[[-60  -7  -6  47 -29]
 [ 32 -62  55  73 -49]
 [-46 -15 -44  12 -11]
 [-29  44 -37  25   7]
 [ 13 -56  53  35  -1]
 [-26  63 -24  39   3]
 [-16 -11  -8   7 -28]]
Read off the last entry in the row that holds the largest entry.
Answer: -49
Read off the smallest entry in the last row.
Answer: -28
Read off the top entry of the column that holds the smallest entry.
Answer: -7
The smallest entry is -62
The entry directly below the largest entry is 12
The entry directly below -44 -> -37
The second smallest entry -> -60
Read off the third largest entry.
Answer: 55
Read off the entry directly above the centre entry.
Answer: -44
Read off the entry in the top-right corner.
Answer: -29
Read off the entry directly below the centre entry.
Answer: 53
Read off the bottom entry of the column that holds the smallest entry.
Answer: -11
Read off the entry just left of -44.
Answer: -15
The bottom entry of the column that holds the largest entry -> 7
Read off the entry in the bottom-left corner.
Answer: -16
The 3rd-last entry, reading row by row -> -8
Read off the third entry, reading row by row.
Answer: -6

Questions about the row below.
1) Read off the last entry.
2) Read off the second entry.
3) Read off the entry just left of the largest entry.
4) Read off the 2nd entry from the right.
5) Read off the entry just right of 147.
6) Read off the fifth entry.
7) Read off the entry just left of 178.
8) Read off the entry just right of 156.
array([ 84, 178, 226, 241, 158, 209, 230,  91, 147, 156, 224, 213,  46,
        56, 105])
1) 105
2) 178
3) 226
4) 56
5) 156
6) 158
7) 84
8) 224

x = [[870, 378, 439, 353, 691, 649, 332, 348, 624], [788, 319, 464, 318, 739, 653, 267, 509, 628], [162, 758, 760, 817, 532, 378, 817, 603, 340]]
The entry just right of the centre entry is 653
Report the entry just right of the largest entry.
378
Report the entry just left of 353.
439
The maximum: 870
Report the entry just left of the centre entry.
318
Report the centre entry.
739
